Below is a small trained network, with its code and all its weights. Each question gives an input and a target symbol and asks what happens when units are switched off, that is, made to give their printed mean instead of their output.

import numpy as np


def w(rows, s, z=0):
    codes = np.array(rows[::2]) - 128.0
    scale = np.full(codes.shape[1], s)
    scale[-1] = z or s
    return codes * scale


def norm(h):
    return h / np.sqrt((h * h).mean(-1, keepdims=True) + 1e-5)


def f(y):
    return y / 2 * (1 + np.tanh(0.7978845608 * (y + 0.044715 * y**3)))


def softmax(a):
    e = np.exp(a - a.max(-1, keepdims=True))
    return e / e.sum(-1, keepdims=True)


def log_softmax(a):
    a = a - a.max(-1, keepdims=True)
    return a - np.log(np.exp(a).sum(-1, keepdims=True))


def net(x, mask):
    ids = ['ΓΩβδεημστψ'.index(c) for c in x.split()]
    T = len(ids)
    res = E[ids] + P[:T]
    u = 0
    for l in range(3):
        r = norm(res)
        for j in range(3):
            rows = slice(3 * j, 3 * j + 3)
            q, k, v = (r @ M[l][rows].T for M in (Q, K, V))
            z = softmax(np.where(np.tri(T) > 0, q @ k.T / 3**0.5, -1e9)) @ v
            o = O[l][rows]
            res = res + np.where(mask[u + j], z, o[:, -1]) @ o[:, :-1]
        u += 3
        y = f(norm(res) @ A[l][:, :-1].T + A[l][:, -1])
        res = res + np.where(mask[u : u + 8], y, B[l][:, -1]) @ B[l][:, :-1]
        u += 8
    return log_softmax(norm(res)[-1] @ U[:, :-1].T + U[:, -1])


Q, K, V, O, A, B = {}, {}, {}, {}, {}, {}
E = w([
[246,86,89,127,166,115],'Γ',
[164,160,217,53,177,6],'Ω',
[131,134,68,126,224,150],'β',
[98,103,151,191,60,100],'δ',
[115,171,173,155,124,190],'ε',
[140,89,166,90,147,88],'η',
[98,164,59,77,137,143],'μ',
[34,107,202,185,131,101],'σ',
[148,157,148,217,175,84],'τ',
[73,97,141,35,99,94],'ψ',
],0.019)
P = w([
[159,208,134,140,77,52],'0',
[160,158,135,55,113,17],'1',
[174,105,151,90,132,43],'2',
[145,80,159,68,177,119],'3',
[115,48,193,71,206,254],'4',
[154,18,136,86,243,149],'5',
],0.0063)
Q[0] = w([
[95,141,123,122,209,119],'0.h0',
[168,125,187,63,145,102],'0.h0',
[141,109,126,149,118,178],'0.h0',
[124,91,116,149,102,120],'0.h1',
[131,112,132,101,182,121],'0.h1',
[109,165,99,128,84,108],'0.h1',
[151,102,8,108,116,136],'0.h2',
[130,125,102,149,212,25],'0.h2',
[205,190,122,146,238,208],'0.h2',
],0.015)
K[0] = w([
[126,110,152,170,221,137],'0.h0',
[198,83,171,141,122,106],'0.h0',
[133,131,134,100,143,125],'0.h0',
[96,162,139,111,163,113],'0.h1',
[131,60,144,117,130,182],'0.h1',
[171,166,159,131,137,93],'0.h1',
[225,94,4,131,141,131],'0.h2',
[176,42,154,172,204,67],'0.h2',
[240,211,161,131,236,199],'0.h2',
],0.014)
V[0] = w([
[49,145,40,109,143,50],'0.h0',
[82,138,108,145,145,90],'0.h0',
[174,64,97,164,182,141],'0.h0',
[131,1,40,95,148,112],'0.h1',
[22,93,138,135,203,97],'0.h1',
[50,68,102,135,186,85],'0.h1',
[180,88,94,144,187,144],'0.h2',
[121,64,226,146,138,213],'0.h2',
[108,25,49,154,121,62],'0.h2',
],0.0071)
O[0] = w([
[72,161,123,151,221,167,151],'0.h0',
[82,154,121,116,189,186,150],'0.h0',
[72,68,254,154,117,87,170],'0.h0',
[64,37,204,186,30,198,169],'0.h1',
[112,53,121,102,176,141,254],'0.h1',
[95,70,127,123,159,149,235],'0.h1',
[84,147,183,153,138,229,113],'0.h2',
[187,138,158,138,15,68,175],'0.h2',
[132,123,108,177,72,150,176],'0.h2',
],0.0064,0.0036)
A[0] = w([
[42,206,194,72,64,99,212],'0.n0',
[134,104,32,62,116,125,188],'0.n1',
[129,125,136,55,125,73,84],'0.n2',
[198,38,97,143,89,66,200],'0.n3',
[135,158,178,163,151,157,178],'0.n4',
[250,155,199,75,128,161,171],'0.n5',
[163,170,150,136,170,51,253],'0.n6',
[225,152,69,120,167,219,203],'0.n7',
],0.011,0.002)
B[0] = w([
[118,121,76,201,57,90,189],'0.n0',
[74,131,71,143,101,135,148],'0.n1',
[110,74,101,101,131,74,208],'0.n2',
[59,101,96,145,141,153,254],'0.n3',
[102,146,121,165,174,91,149],'0.n4',
[153,100,116,167,206,34,215],'0.n5',
[102,117,121,213,120,119,222],'0.n6',
[98,104,82,249,109,112,163],'0.n7',
],0.012,0.0073)
Q[1] = w([
[5,91,103,174,141,86],'1.h0',
[69,179,163,62,86,99],'1.h0',
[77,155,95,141,106,97],'1.h0',
[149,155,127,160,116,117],'1.h1',
[155,127,177,115,96,174],'1.h1',
[155,155,210,84,120,105],'1.h1',
[130,157,112,121,119,129],'1.h2',
[108,109,126,76,163,100],'1.h2',
[141,59,137,181,180,89],'1.h2',
],0.013)
K[1] = w([
[174,2,219,181,132,193],'1.h0',
[79,107,227,77,148,55],'1.h0',
[171,113,228,141,144,80],'1.h0',
[207,158,63,79,182,100],'1.h1',
[102,88,40,95,170,116],'1.h1',
[123,127,23,218,163,97],'1.h1',
[142,166,112,111,154,93],'1.h2',
[180,144,138,160,146,125],'1.h2',
[19,50,192,128,94,211],'1.h2',
],0.0097)
V[1] = w([
[132,87,90,94,100,126],'1.h0',
[176,31,81,129,124,190],'1.h0',
[108,141,126,116,93,106],'1.h0',
[214,86,150,58,129,84],'1.h1',
[165,105,8,114,181,181],'1.h1',
[174,112,162,109,112,92],'1.h1',
[56,142,193,132,88,117],'1.h2',
[126,111,77,67,115,148],'1.h2',
[36,122,164,79,45,158],'1.h2',
],0.011)
O[1] = w([
[125,169,135,157,148,123,127],'1.h0',
[65,113,254,217,35,89,168],'1.h0',
[128,172,97,124,167,126,106],'1.h0',
[174,162,158,120,136,241,2],'1.h1',
[223,118,120,167,25,131,97],'1.h1',
[128,163,148,100,149,188,79],'1.h1',
[71,105,104,156,187,108,191],'1.h2',
[190,169,140,123,138,139,63],'1.h2',
[117,154,134,147,218,113,118],'1.h2',
],0.0076,0.0061)
A[1] = w([
[100,44,71,154,149,195,94],'1.n0',
[101,101,168,164,106,160,218],'1.n1',
[112,67,112,81,124,96,231],'1.n2',
[142,183,107,148,216,123,184],'1.n3',
[194,47,122,121,83,193,245],'1.n4',
[1,201,128,30,39,150,253],'1.n5',
[69,173,139,146,97,154,22],'1.n6',
[216,83,121,187,118,96,56],'1.n7',
],0.012,0.00048)
B[1] = w([
[99,247,127,45,209,130,255],'1.n0',
[85,186,112,64,94,118,188],'1.n1',
[143,107,58,84,188,82,247],'1.n2',
[61,178,200,81,70,127,143],'1.n3',
[2,110,207,110,217,123,120],'1.n4',
[88,65,22,235,83,206,143],'1.n5',
[104,166,125,151,127,108,130],'1.n6',
[68,162,39,166,164,141,189],'1.n7',
],0.0097,0.0073)
Q[2] = w([
[196,140,101,159,131,198],'2.h0',
[199,33,118,155,134,136],'2.h0',
[177,104,92,104,71,154],'2.h0',
[72,80,64,155,105,65],'2.h1',
[99,223,116,184,168,95],'2.h1',
[252,163,211,60,100,103],'2.h1',
[91,27,61,156,198,205],'2.h2',
[201,112,177,163,92,89],'2.h2',
[16,127,129,164,81,88],'2.h2',
],0.012)
K[2] = w([
[202,140,124,109,107,57],'2.h0',
[149,210,120,98,107,124],'2.h0',
[156,214,100,152,145,60],'2.h0',
[109,140,140,201,117,54],'2.h1',
[110,214,202,116,109,99],'2.h1',
[123,172,19,84,100,190],'2.h1',
[214,120,250,122,219,111],'2.h2',
[102,179,106,73,138,140],'2.h2',
[146,54,178,106,152,205],'2.h2',
],0.013)
V[2] = w([
[221,113,162,214,247,93],'2.h0',
[91,177,51,129,87,185],'2.h0',
[91,203,166,194,164,149],'2.h0',
[103,135,134,50,79,167],'2.h1',
[100,134,91,94,215,180],'2.h1',
[134,51,54,101,144,118],'2.h1',
[211,214,173,192,131,41],'2.h2',
[127,97,205,73,102,110],'2.h2',
[20,243,133,156,124,202],'2.h2',
],0.014)
O[2] = w([
[96,36,244,183,143,53,141],'2.h0',
[114,185,95,78,67,141,129],'2.h0',
[133,145,131,68,113,70,138],'2.h0',
[57,120,122,141,196,149,9],'2.h1',
[85,67,169,166,88,143,151],'2.h1',
[98,151,148,87,149,239,214],'2.h1',
[151,199,209,54,205,74,98],'2.h2',
[124,133,86,146,168,91,76],'2.h2',
[129,86,80,36,71,135,79],'2.h2',
],0.011,0.013)
A[2] = w([
[59,100,113,139,96,141,254],'2.n0',
[121,161,123,150,31,161,58],'2.n1',
[171,77,63,215,126,86,21],'2.n2',
[176,78,162,91,163,197,120],'2.n3',
[125,163,91,44,68,181,50],'2.n4',
[105,238,217,218,68,147,238],'2.n5',
[102,154,225,72,113,86,150],'2.n6',
[150,153,64,154,252,119,131],'2.n7',
],0.011,0.0011)
B[2] = w([
[158,144,158,89,121,200,254],'2.n0',
[119,179,182,177,95,126,146],'2.n1',
[148,179,31,169,96,159,230],'2.n2',
[223,122,115,160,105,145,119],'2.n3',
[120,128,208,87,180,74,163],'2.n4',
[44,173,243,162,40,166,165],'2.n5',
[102,8,135,133,109,34,158],'2.n6',
[86,215,172,62,152,144,208],'2.n7',
],0.012,0.0069)
U = w([
[132,98,210,63,143,141,106],'Γ',
[157,48,53,46,58,169,32],'Ω',
[172,185,105,77,85,212,51],'β',
[176,35,185,153,11,99,68],'δ',
[60,141,90,122,78,79,253],'ε',
[132,96,120,217,125,171,156],'η',
[213,84,104,85,143,49,49],'μ',
[159,180,119,63,70,142,35],'σ',
[89,85,78,106,184,121,144],'τ',
[218,169,118,127,101,75,70],'ψ',
],0.011,0.0038)

Each question gives the input, a string of symbols that net reads in full, and the target symbol t.
The units are the heads (3 rows each of Q, K, V and O) and the neurons (one row each of A and B). Each row of codes is followed by its name. A weight is (code - 128) times the scale printed after its matrix; where a second scale follows, it is the last column's (O, A, B and U).
mask holds one flag per unit, layer by layer, with each layer's heads first. A switched-off unit (its flag False) gives its mean, the last column of its rows in O or B, instead of its output. The means were averaged over made-up inputs and are rounded, as every weight is.
A unit's drop is (log p(t) with every unit on - log p(t) with that unit switched off) / (log p(t) with every unit on - log p(t) with every unit switched off).
The circuit of an input: a set's keep is (log p(t) with only the set's units on - log p(t) with every unit switched off) / (log p(t) with every unit on - log p(t) with every unit switched off). Starting from the 12 units with the biggest drops (on a tie, the unit counted first), units are removed one at a time, each time the one whose removal leaves the highest keep (on an exact tie, the one counted first), for as long as the keep stays at least 0.8.
units of the circuit, in order: the units of the circuit, biggest drop first
unit that matters most: the unit with the biggest drop
k most important neurons of layer l: the k neurons of layer l with the biggest drops, biggest first
heads that matter: for each layer, one digit per head in row order, 1 if its drop is at least 0.15 and else 0, layers parted by /
drop of u: that unit's drop, to one decimal
input τ μ σ μ σ δ, target τ: unit that matters most : 0.n3
input σ ε Γ η η, target η: units of the circuit, in order : 2.h2, 0.h1
input ψ Γ Γ μ, target δ: heads that matter : 000 / 000 / 000
input δ δ σ σ, target τ: units of the circuit, in order : 0.h1, 1.h0, 2.n5
input σ τ Γ, target η: heads that matter : 111 / 111 / 000
input η β τ ψ ψ μ, target β: heads that matter : 000 / 000 / 100
input η Γ β, target δ: heads that matter : 000 / 000 / 000
input η η τ Ω, target μ: heads that matter : 000 / 000 / 000
input ε ψ Γ τ, target δ: heads that matter : 010 / 000 / 000
input δ τ τ Γ σ, target δ: heads that matter : 001 / 000 / 000
input η Γ η η, target η: heads that matter : 000 / 100 / 101
input σ σ η τ, target δ: heads that matter : 001 / 000 / 010
input ψ ε β, target Γ: 3 most important neurons of layer 2 : 2.n4, 2.n2, 2.n6
input η Γ η β Γ η, target δ: units of the circuit, in order : 1.h0
input β σ σ η ψ, target Ω: heads that matter : 000 / 000 / 000
input Ω σ η ψ ε Γ, target ε: 2 most important neurons of layer 2 : 2.n0, 2.n5
input σ β σ ψ Ω σ, target Γ: 2 most important neurons of layer 2 : 2.n2, 2.n7
input η ψ τ μ β η, target Ω: 2 most important neurons of layer 1 : 1.n1, 1.n3
input η β Ω β Γ, target Ω: 3 most important neurons of layer 0 : 0.n0, 0.n6, 0.n5
input Ω Ω μ Ω β σ, target Ω: unit that matters most : 2.h2
input η σ Γ, target η: 3 most important neurons of layer 0 : 0.n7, 0.n5, 0.n2
input Γ ψ ψ, target Ω: 3 most important neurons of layer 0 : 0.n2, 0.n5, 0.n6
input η σ η, target τ: 2 most important neurons of layer 0 : 0.n3, 0.n7
input σ η η, target τ: 2 most important neurons of layer 1 : 1.n2, 1.n5
input η η σ σ, target τ: drop of 0.n5 : 0.1
input δ μ η η η Ω, target η: drop of 1.n0 : 0.1
input ψ η δ σ δ ε, target ψ: unit that matters most : 0.h2
input ψ δ η δ Γ, target ε: drop of 1.n6 : 0.0
input δ ψ τ μ Ω, target μ: drop of 0.h2 : 0.1
